Below is a small trained network, with its code and all its weights. Each question gives an input and a class and asks what happens when units are switched off, that is, made to give their printed mean instead of their output.

import numpy as np


def w(rows, s, z=0):
    codes = np.array(rows[::2]) - 128.0
    scale = np.full(codes.shape[1], s)
    scale[-1] = z or s
    return codes * scale


def f(y):
    return np.maximum(y, 0)


def log_softmax(a):
    a = a - a.max(-1, keepdims=True)
    return a - np.log(np.exp(a).sum(-1, keepdims=True))


def net(x, mask):
    res = np.array(x, float).reshape(1, 3) / 4 @ E
    y = f(res @ A[0][:, :-1].T + A[0][:, -1])
    res = res + np.where(mask, y, B[0][:, -1]) @ B[0][:, :-1]
    return log_softmax(res[-1] @ U[:, :-1].T + U[:, -1])


A, B = {}, {}
E = w([
[146,29,255],'x0',
[23,93,147],'x1',
[152,66,56],'x2',
],0.008)
A[0] = w([
[199,121,141,190],'neuron 0',
[119,122,131,154],'neuron 1',
[182,54,31,171],'neuron 2',
[113,151,118,146],'neuron 3',
[120,143,165,20],'neuron 4',
[122,101,79,136],'neuron 5',
[85,197,106,195],'neuron 6',
[153,101,124,173],'neuron 7',
[193,158,70,189],'neuron 8',
[55,132,62,113],'neuron 9',
[101,202,174,211],'neuron 10',
[134,83,180,166],'neuron 11',
[106,102,98,203],'neuron 12',
[129,236,97,253],'neuron 13',
[145,156,155,222],'neuron 14',
[85,144,112,117],'neuron 15',
[142,156,75,115],'neuron 16',
[7,187,94,196],'neuron 17',
[134,67,126,87],'neuron 18',
[186,169,102,173],'neuron 19',
[94,130,120,160],'neuron 20',
[141,228,166,123],'neuron 21',
[141,136,103,64],'neuron 22',
[142,82,171,172],'neuron 23',
[167,155,136,86],'neuron 24',
[75,142,126,75],'neuron 25',
[142,139,111,83],'neuron 26',
[175,105,138,154],'neuron 27',
[130,167,102,245],'neuron 28',
[173,171,97,145],'neuron 29',
],0.016,0.003)
B[0] = w([
[130,156,179,190],'neuron 0',
[126,131,136,142],'neuron 1',
[119,253,133,221],'neuron 2',
[136,110,114,158],'neuron 3',
[126,179,126,148],'neuron 4',
[159,167,120,166],'neuron 5',
[138,90,70,215],'neuron 6',
[132,140,159,160],'neuron 7',
[71,190,87,217],'neuron 8',
[198,95,103,203],'neuron 9',
[82,195,89,209],'neuron 10',
[120,134,216,209],'neuron 11',
[140,89,115,166],'neuron 12',
[166,69,46,254],'neuron 13',
[130,169,145,174],'neuron 14',
[162,116,132,165],'neuron 15',
[171,161,141,188],'neuron 16',
[226,73,144,250],'neuron 17',
[120,88,153,167],'neuron 18',
[90,180,87,198],'neuron 19',
[133,118,135,159],'neuron 20',
[49,101,90,202],'neuron 21',
[152,142,132,146],'neuron 22',
[103,118,206,203],'neuron 23',
[107,152,122,155],'neuron 24',
[135,136,122,161],'neuron 25',
[141,145,124,144],'neuron 26',
[139,143,163,171],'neuron 27',
[161,132,106,196],'neuron 28',
[102,181,80,192],'neuron 29',
],0.04,0.0094)
U = w([
[107,126,70,43],'0',
[214,156,161,19],'1',
[212,74,66,153],'2',
[153,142,218,255],'3',
[104,4,200,183],'4',
[137,195,114,28],'5',
[20,160,167,215],'6',
[111,86,121,28],'7',
],0.011,0.0043)

Each question gives the input, the list of numbers given to net, and the class t.
The units are the neurons (one row each of A and B). Each row of codes is followed by its name. A weight is (code - 128) times the scale printed after its matrix; where a second scale follows, it is the last column's (A, B and U).
mask holds one flag per neuron, in row order. A switched-off neuron (its flag False) gives its mean, the last column of its row in B, instead of its output. The means were averaged over made-up inputs and are rounded, as every weight is.
A unit's drop is (log p(t) with every unit on - log p(t) with that unit switched off) / (log p(t) with every unit on - log p(t) with every unit switched off).
The circuit of an input: a set's keep is (log p(t) with only the set's units on - log p(t) with every unit switched off) / (log p(t) with every unit on - log p(t) with every unit switched off). Starting from the 12 units with the biggest drops (on a tie, the unit counted first), units are removed one at a time, each time the one whose removal leaves the highest keep (on an exact tie, the one counted first), for as long as the keep stays at least 0.8.
units of the circuit, in order: the units of the circuit, biggest drop first
most important unit: the unit with the biggest drop
top k neurons: the k neurons with the biggest drops, biggest first
drop when u is switched off: that unit's drop, to one decimal
input [-1,-1,0], class 0: units of the circuit, in order	[neuron 17; neuron 2; neuron 11]
input [3,1,2], class 3: top 2 neurons	[neuron 13; neuron 21]
input [1,5,4], class 1: units of the circuit, in order	[neuron 21]
input [-2,-1,-6], class 2: top 3 neurons	[neuron 13; neuron 2; neuron 8]
input [-7,1,7], class 2: top 3 neurons	[neuron 9; neuron 13; neuron 17]
input [3,4,-7], class 6: top 2 neurons	[neuron 10; neuron 9]
input [-5,-7,-1], class 0: top 4 neurons	[neuron 13; neuron 21; neuron 6; neuron 11]
input [-3,-2,-5], class 0: top 3 neurons	[neuron 21; neuron 10; neuron 9]
input [0,3,3], class 1: top 2 neurons	[neuron 13; neuron 6]
input [-5,-1,3], class 2: top 2 neurons	[neuron 13; neuron 9]
input [8,-7,-7], class 6: top 2 neurons	[neuron 17; neuron 21]
input [7,2,3], class 4: top 2 neurons	[neuron 2; neuron 18]
input [-3,-8,-4], class 0: top 2 neurons	[neuron 13; neuron 21]
input [-2,1,-8], class 2: top neuron	[neuron 17]
input [4,-1,-2], class 3: top 2 neurons	[neuron 8; neuron 21]
input [5,-7,-2], class 6: top 2 neurons	[neuron 17; neuron 9]
input [5,5,-8], class 6: drop when neuron 10 is switched off	0.5
input [3,-8,-6], class 6: drop when neuron 26 is switched off	0.0
input [8,5,1], class 4: drop when neuron 18 is switched off	0.1
input [-2,-7,-4], class 0: most important unit	neuron 13
input [3,2,3], class 3: drop when neuron 13 is switched off	0.2
